Below is a small trained network, with its code and all its weights. Each question gives an input and a class and asks what happens when units are switched off, that is, made to give their printed mean instead of their output.

import numpy as np


def w(rows, s, z=0):
    codes = np.array(rows[::2]) - 128.0
    scale = np.full(codes.shape[1], s)
    scale[-1] = z or s
    return codes * scale


def f(y):
    return np.maximum(y, 0)


def log_softmax(a):
    a = a - a.max(-1, keepdims=True)
    return a - np.log(np.exp(a).sum(-1, keepdims=True))


def net(x, mask):
    res = np.array(x, float).reshape(1, 7) / 4 @ E
    y = f(res @ A[0][:, :-1].T + A[0][:, -1])
    res = res + np.where(mask, y, B[0][:, -1]) @ B[0][:, :-1]
    return log_softmax(res[-1] @ U[:, :-1].T + U[:, -1])


A, B = {}, {}
E = w([
[199,34,224,112,74,102,252,189,223,238],'x0',
[118,99,181,84,62,137,200,178,127,129],'x1',
[218,119,99,146,61,76,155,190,230,113],'x2',
[149,248,136,78,97,183,66,201,122,72],'x3',
[217,85,213,145,251,135,63,2,160,128],'x4',
[139,184,181,85,160,244,55,146,239,177],'x5',
[195,97,205,84,89,218,128,123,216,194],'x6',
],0.0065)
A[0] = w([
[120,72,131,166,98,121,124,155,188,163,125],'neuron 1',
[198,45,165,77,67,181,209,158,168,249,193],'neuron 2',
[98,171,33,164,139,153,121,194,76,2,219],'neuron 3',
[109,211,121,81,69,192,86,203,189,82,174],'neuron 4',
[148,102,226,126,230,153,84,76,205,193,216],'neuron 5',
[108,123,161,125,132,169,109,92,172,141,176],'neuron 6',
[124,154,90,107,136,149,71,154,121,2,252],'neuron 7',
[176,103,176,112,184,161,76,73,161,186,196],'neuron 8',
[87,76,46,210,154,49,94,124,70,54,190],'neuron 9',
[122,101,227,141,132,119,173,137,145,206,219],'neuron 10',
],0.0068,0.0028)
B[0] = w([
[131,114,151,100,139,129,143,165,152,135,168],'neuron 1',
[196,46,166,69,124,170,194,254,180,79,245],'neuron 2',
[116,177,68,57,105,83,143,91,111,199,235],'neuron 3',
[167,149,125,75,75,203,67,133,161,189,203],'neuron 4',
[165,123,84,210,146,147,84,133,157,19,219],'neuron 5',
[168,133,135,187,150,134,103,172,130,132,163],'neuron 6',
[131,155,70,109,129,71,84,110,136,171,210],'neuron 7',
[142,111,87,189,135,142,103,119,160,121,196],'neuron 8',
[71,92,110,113,149,51,159,53,107,101,238],'neuron 9',
[209,52,115,133,120,166,130,136,143,148,200],'neuron 10',
],0.0091,0.012)
U = w([
[190,35,202,67,84,213,201,210,202,110,150],'0',
[2,90,74,113,142,8,171,13,19,101,239],'1',
[126,220,85,19,55,156,55,96,143,212,2],'2',
[143,93,94,251,162,170,10,77,164,60,108],'3',
],0.0063,0.0019)

Each question gives the input, the list of numbers given to net, and the class t.
The units are the neurons (one row each of A and B). Each row of codes is followed by its name. A weight is (code - 128) times the scale printed after its matrix; where a second scale follows, it is the last column's (A, B and U).
mask holds one flag per neuron, in row order. A switched-off neuron (its flag False) gives its mean, the last column of its row in B, instead of its output. The means were averaged over made-up inputs and are rounded, as every weight is.
A unit's drop is (log p(t) with every unit on - log p(t) with that unit switched off) / (log p(t) with every unit on - log p(t) with every unit switched off).
The circuit of an input: a set's keep is (log p(t) with only the set's units on - log p(t) with every unit switched off) / (log p(t) with every unit on - log p(t) with every unit switched off). Starting from all 10 units, units are removed one at a time, each time the one whose removal leaves the highest keep (on an exact tie, the one counted first), for as long as the keep stays at least 0.8.
circuit, biggest first: the units of the circuit, biggest drop first
most important unit: the unit with the biggest drop
top k neurons: the k neurons with the biggest drops, biggest first
drop of u: that unit's drop, to one decimal
input [-2,-3,8,5,2,-5,-2], class 1: most important unit : neuron 9
input [-1,-5,7,2,-6,0,5], class 2: circuit, biggest first : [neuron 4; neuron 10]
input [1,4,-4,-4,-1,8,-8], class 3: circuit, biggest first : [neuron 2; neuron 3]
input [-6,8,4,-8,1,8,0], class 3: circuit, biggest first : [neuron 2; neuron 5]
input [-5,8,2,-1,2,3,0], class 2: top 3 neurons : [neuron 2; neuron 5; neuron 9]
input [-5,2,7,-8,5,3,-5], class 1: top 4 neurons : [neuron 9; neuron 2; neuron 4; neuron 10]
input [5,1,-6,6,8,-3,1], class 3: top 2 neurons : [neuron 5; neuron 8]
input [-5,-3,5,0,-4,-3,1], class 1: top 2 neurons : [neuron 9; neuron 2]
input [7,-4,-7,4,8,-1,6], class 3: top 2 neurons : [neuron 5; neuron 8]
input [-2,-6,-1,-5,6,-1,-6], class 1: drop of neuron 9 : 0.5
input [-5,-4,-4,-6,6,4,-7], class 1: drop of neuron 2 : 0.2
input [5,1,-5,-1,4,8,-6], class 3: drop of neuron 5 : 0.3
